Below are the code and all the weights of a small trained network. Each question names an input and a class and asks about switching units off, where a switched-off unit gives its printed mean instead of its output.

import numpy as np


def w(rows, s, z=0):
    codes = np.array(rows[::2]) - 128.0
    scale = np.full(codes.shape[1], s)
    scale[-1] = z or s
    return codes * scale


def f(y):
    return y / 2 * (1 + np.tanh(0.7978845608 * (y + 0.044715 * y**3)))


def log_softmax(a):
    a = a - a.max(-1, keepdims=True)
    return a - np.log(np.exp(a).sum(-1, keepdims=True))


def net(x, mask):
    res = np.array(x, float).reshape(1, 3) / 4 @ E
    y = f(res @ A[0][:, :-1].T + A[0][:, -1])
    res = res + np.where(mask, y, B[0][:, -1]) @ B[0][:, :-1]
    return log_softmax(res[-1] @ U[:, :-1].T + U[:, -1])


A, B = {}, {}
E = w([
[117,186,27,135,28,170],'x0',
[57,192,84,194,213,196],'x1',
[250,124,81,92,182,123],'x2',
],0.012)
A[0] = w([
[117,104,171,159,225,111,11],'neuron 1',
[169,123,126,88,39,118,78],'neuron 2',
[142,211,20,106,11,231,1],'neuron 3',
[177,84,115,148,64,74,59],'neuron 4',
[123,219,61,178,188,185,91],'neuron 5',
[114,184,83,141,155,163,112],'neuron 6',
[196,172,86,85,178,141,140],'neuron 7',
[124,187,149,150,156,159,98],'neuron 8',
[159,138,51,35,167,143,93],'neuron 9',
[1,141,155,129,49,141,109],'neuron 10',
],0.0099,0.0049)
B[0] = w([
[208,157,191,134,165,105,178],'neuron 1',
[187,192,160,195,91,67,181],'neuron 2',
[201,119,204,93,251,235,247],'neuron 3',
[157,232,150,179,90,18,171],'neuron 4',
[160,178,138,171,59,2,212],'neuron 5',
[212,172,160,189,49,144,176],'neuron 6',
[42,174,38,46,184,52,184],'neuron 7',
[112,203,134,166,68,138,155],'neuron 8',
[15,228,36,14,183,110,174],'neuron 9',
[52,137,98,7,141,54,227],'neuron 10',
],0.0092,0.015)
U = w([
[26,168,72,5,138,52,100],'0',
[215,139,222,92,211,131,117],'1',
[189,184,111,196,29,27,94],'2',
[123,113,56,108,115,107,253],'3',
[103,75,39,174,98,242,72],'4',
[116,65,31,192,94,234,77],'5',
[123,58,17,188,92,223,80],'6',
[131,69,22,204,89,164,89],'7',
],0.011,0.023)

Each question gives the input, the list of numbers given to net, and the class t.
The units are the neurons (one row each of A and B). Each row of codes is followed by its name. A weight is (code - 128) times the scale printed after its matrix; where a second scale follows, it is the last column's (A, B and U).
mask holds one flag per neuron, in row order. A switched-off neuron (its flag False) gives its mean, the last column of its row in B, instead of its output. The means were averaged over made-up inputs and are rounded, as every weight is.
A unit's drop is (log p(t) with every unit on - log p(t) with that unit switched off) / (log p(t) with every unit on - log p(t) with every unit switched off).
The circuit of an input: a set's keep is (log p(t) with only the set's units on - log p(t) with every unit switched off) / (log p(t) with every unit on - log p(t) with every unit switched off). Starting from all 10 units, units are removed one at a time, each time the one whose removal leaves the highest keep (on an exact tie, the one counted first), for as long as the keep stays at least 0.8.
units of the circuit, in order: the units of the circuit, biggest drop first
k most important neurons: the k neurons with the biggest drops, biggest first
drop of u: that unit's drop, to one decimal
input [-5,-8,4], class 2: units of the circuit, in order	[neuron 3]
input [1,-7,7], class 0: 2 most important neurons	[neuron 9; neuron 7]
input [7,-7,6], class 1: 2 most important neurons	[neuron 3; neuron 10]
input [-2,-3,1], class 3: units of the circuit, in order	[neuron 3; neuron 5; neuron 6; neuron 10]
input [-1,-3,3], class 3: 2 most important neurons	[neuron 10; neuron 3]
input [-2,-8,-7], class 2: 4 most important neurons	[neuron 2; neuron 4; neuron 9; neuron 7]
input [-4,5,6], class 0: 3 most important neurons	[neuron 7; neuron 3; neuron 9]
input [-4,-8,6], class 2: 4 most important neurons	[neuron 4; neuron 10; neuron 2; neuron 3]
input [6,-6,-4], class 1: 2 most important neurons	[neuron 3; neuron 5]
input [-3,-7,8], class 0: 2 most important neurons	[neuron 9; neuron 7]
input [-4,-6,3], class 2: 2 most important neurons	[neuron 3; neuron 4]
input [3,7,-5], class 2: 2 most important neurons	[neuron 5; neuron 6]
input [8,4,8], class 0: 3 most important neurons	[neuron 9; neuron 7; neuron 5]
input [-4,7,8], class 0: units of the circuit, in order	[neuron 7]
input [4,4,0], class 1: drop of neuron 2	0.2
input [3,8,-4], class 2: drop of neuron 5	0.5
input [8,4,1], class 1: drop of neuron 3	2.3
